Here is a tiny trained network, its code and every weight. The questions are about switching its units off for an input and a class, where a switched-off unit gives its printed mean instead of its output.

import numpy as np


def w(rows, s, z=0):
    codes = np.array(rows[::2]) - 128.0
    scale = np.full(codes.shape[1], s)
    scale[-1] = z or s
    return codes * scale


def norm(h):
    return h / np.sqrt((h * h).mean(-1, keepdims=True) + 1e-5)


def f(y):
    return y / 2 * (1 + np.tanh(0.7978845608 * (y + 0.044715 * y**3)))


def log_softmax(a):
    a = a - a.max(-1, keepdims=True)
    return a - np.log(np.exp(a).sum(-1, keepdims=True))


def net(x, mask):
    res = np.array(x, float).reshape(1, 5) / 4 @ E
    u = 0
    for l in range(2):
        y = f(norm(res) @ A[l][:, :-1].T + A[l][:, -1])
        res = res + np.where(mask[u : u + 11], y, B[l][:, -1]) @ B[l][:, :-1]
        u += 11
    return log_softmax(norm(res)[-1] @ U[:, :-1].T + U[:, -1])


A, B = {}, {}
E = w([
[92,146,186,108,218,167,202,185,45,92],'x0',
[132,84,138,120,117,124,92,152,123,74],'x1',
[89,90,55,62,185,163,121,77,53,178],'x2',
[100,173,140,127,119,129,145,81,121,149],'x3',
[62,162,161,53,214,152,90,141,254,137],'x4',
],0.0051)
A[0] = w([
[115,21,87,45,94,81,204,230,127,185,117],'0.n0',
[126,93,92,122,92,106,94,120,160,184,116],'0.n1',
[97,93,197,57,120,247,235,189,87,111,111],'0.n2',
[61,143,129,84,182,114,130,192,215,121,83],'0.n3',
[178,211,174,182,68,167,171,190,191,53,87],'0.n4',
[203,109,151,191,111,52,153,158,2,152,116],'0.n5',
[58,115,158,102,166,89,221,55,151,175,235],'0.n6',
[77,98,23,57,160,173,115,92,70,133,122],'0.n7',
[129,133,110,91,152,169,175,119,213,94,52],'0.n8',
[130,137,143,138,154,249,123,118,158,70,2],'0.n9',
[135,144,81,170,182,76,173,108,144,196,183],'0.n10',
],0.0049,0.0015)
B[0] = w([
[157,190,164,142,109,122,119,90,91,166,151],'0.n0',
[96,187,22,112,86,125,130,37,141,80,162],'0.n1',
[98,164,44,181,152,103,152,24,194,29,245],'0.n2',
[167,109,109,72,2,42,178,101,40,197,215],'0.n3',
[231,166,183,160,153,236,66,151,82,144,226],'0.n4',
[47,104,152,59,56,93,184,175,129,194,254],'0.n5',
[198,58,103,111,106,116,99,220,113,85,200],'0.n6',
[225,230,223,135,132,198,44,199,92,114,238],'0.n7',
[165,143,212,142,84,116,197,142,106,142,150],'0.n8',
[92,185,88,82,125,109,139,154,121,136,132],'0.n9',
[91,66,184,169,112,145,86,134,133,61,158],'0.n10',
],0.005,0.004)
A[1] = w([
[109,117,135,182,241,99,190,89,151,84,63],'1.n0',
[148,106,26,139,101,118,111,103,199,108,59],'1.n1',
[176,76,74,130,106,179,68,54,160,141,147],'1.n2',
[181,167,203,213,137,152,103,147,127,112,254],'1.n3',
[133,120,173,2,172,112,124,155,202,170,57],'1.n4',
[105,69,105,157,72,152,140,108,44,168,176],'1.n5',
[232,140,181,133,128,167,60,178,101,132,119],'1.n6',
[114,176,59,135,55,95,75,156,180,158,96],'1.n7',
[132,101,140,12,129,107,162,134,195,129,68],'1.n8',
[139,71,56,71,188,221,80,100,58,162,160],'1.n9',
[151,108,99,86,167,179,255,195,117,78,195],'1.n10',
],0.006,0.00097)
B[1] = w([
[53,91,123,189,131,2,150,111,159,66,160],'1.n0',
[68,108,116,117,170,96,181,74,133,101,168],'1.n1',
[79,161,135,158,176,113,176,75,159,39,195],'1.n2',
[129,158,94,79,201,206,77,123,135,130,234],'1.n3',
[183,53,134,119,51,155,130,197,42,185,191],'1.n4',
[174,92,168,59,127,120,116,197,171,158,207],'1.n5',
[128,158,123,144,153,166,95,87,139,168,253],'1.n6',
[70,120,111,145,229,94,154,168,57,96,211],'1.n7',
[136,85,145,131,59,107,185,146,91,134,168],'1.n8',
[158,192,173,210,137,197,105,153,221,132,215],'1.n9',
[72,104,61,159,130,48,104,22,189,116,244],'1.n10',
],0.0069,0.0044)
U = w([
[188,205,166,148,152,247,39,129,175,135,178],'0',
[52,113,84,145,162,47,146,59,169,49,253],'1',
[162,47,168,47,31,91,148,192,95,197,21],'2',
],0.013,0.00039)

Each question gives the input, the list of numbers given to net, and the class t.
The units are the neurons (one row each of A and B). Each row of codes is followed by its name. A weight is (code - 128) times the scale printed after its matrix; where a second scale follows, it is the last column's (A, B and U).
mask holds one flag per neuron, layer by layer. A switched-off neuron (its flag False) gives its mean, the last column of its row in B, instead of its output. The means were averaged over made-up inputs and are rounded, as every weight is.
A unit's drop is (log p(t) with every unit on - log p(t) with that unit switched off) / (log p(t) with every unit on - log p(t) with every unit switched off).
The circuit of an input: a set's keep is (log p(t) with only the set's units on - log p(t) with every unit switched off) / (log p(t) with every unit on - log p(t) with every unit switched off). Starting from the 12 units with the biggest drops (on a tie, the unit counted first), units are removed one at a time, each time the one whose removal leaves the highest keep (on an exact tie, the one counted first), for as long as the keep stays at least 0.8.
units of the circuit, in order: the units of the circuit, biggest drop first
most important unit: the unit with the biggest drop
k most important neurons: the k neurons with the biggest drops, biggest first
top k neurons in layer l: the k neurons of layer l with the biggest drops, biggest first
drop of u: that unit's drop, to one decimal
input [0,-1,7,-2,-7], class 0: 4 most important neurons => (0.n7, 1.n9, 0.n3, 1.n4)
input [6,-6,3,1,7], class 2: units of the circuit, in order => (1.n4, 0.n3)
input [3,2,1,8,-4], class 2: 2 most important neurons => (0.n5, 1.n5)
input [-6,8,-1,-3,6], class 1: units of the circuit, in order => (1.n1)
input [-5,-2,-1,8,-7], class 2: 3 most important neurons => (0.n2, 1.n5, 0.n5)
input [-6,8,-4,2,6], class 1: top 4 neurons in layer 1 => (1.n2, 1.n7, 1.n1, 1.n5)
input [4,1,-5,8,-6], class 2: top 2 neurons in layer 1 => (1.n9, 1.n5)
input [5,4,-4,-5,-2], class 1: top 2 neurons in layer 0 => (0.n7, 0.n2)
input [8,-4,-5,-3,0], class 1: 2 most important neurons => (0.n2, 0.n7)
input [6,-8,-6,-1,7], class 2: units of the circuit, in order => (0.n3, 1.n4)
input [-1,-4,-8,-7,-7], class 0: top 2 neurons in layer 0 => (0.n4, 0.n3)
input [-3,-2,2,-1,2], class 1: top 2 neurons in layer 0 => (0.n1, 0.n4)
input [6,-7,-3,-7,-6], class 1: 3 most important neurons => (1.n10, 0.n2, 0.n3)
input [-2,5,4,4,-4], class 0: most important unit => 0.n7
input [6,8,-5,-2,-2], class 1: 4 most important neurons => (0.n7, 0.n2, 1.n10, 1.n9)
input [-5,2,-3,8,-7], class 2: 2 most important neurons => (0.n2, 0.n5)
input [5,-2,-4,2,2], class 1: top 3 neurons in layer 0 => (0.n2, 0.n7, 0.n0)
input [4,-2,-2,-1,-4], class 1: top 2 neurons in layer 0 => (0.n2, 0.n3)
input [1,8,8,3,-7], class 0: 2 most important neurons => (0.n7, 1.n9)
input [2,6,1,-2,3], class 2: most important neuron => (0.n3)
input [7,8,1,-8,-5], class 1: 2 most important neurons => (1.n10, 0.n2)
input [-3,-2,-3,1,-5], class 2: top 2 neurons in layer 0 => (0.n5, 0.n7)
input [-2,-1,8,-4,-8], class 0: top 3 neurons in layer 0 => (0.n7, 0.n3, 0.n8)
input [-8,-3,-5,2,0], class 1: drop of 0.n7 => 0.3
input [4,-8,0,5,-3], class 1: drop of 0.n3 => 0.4
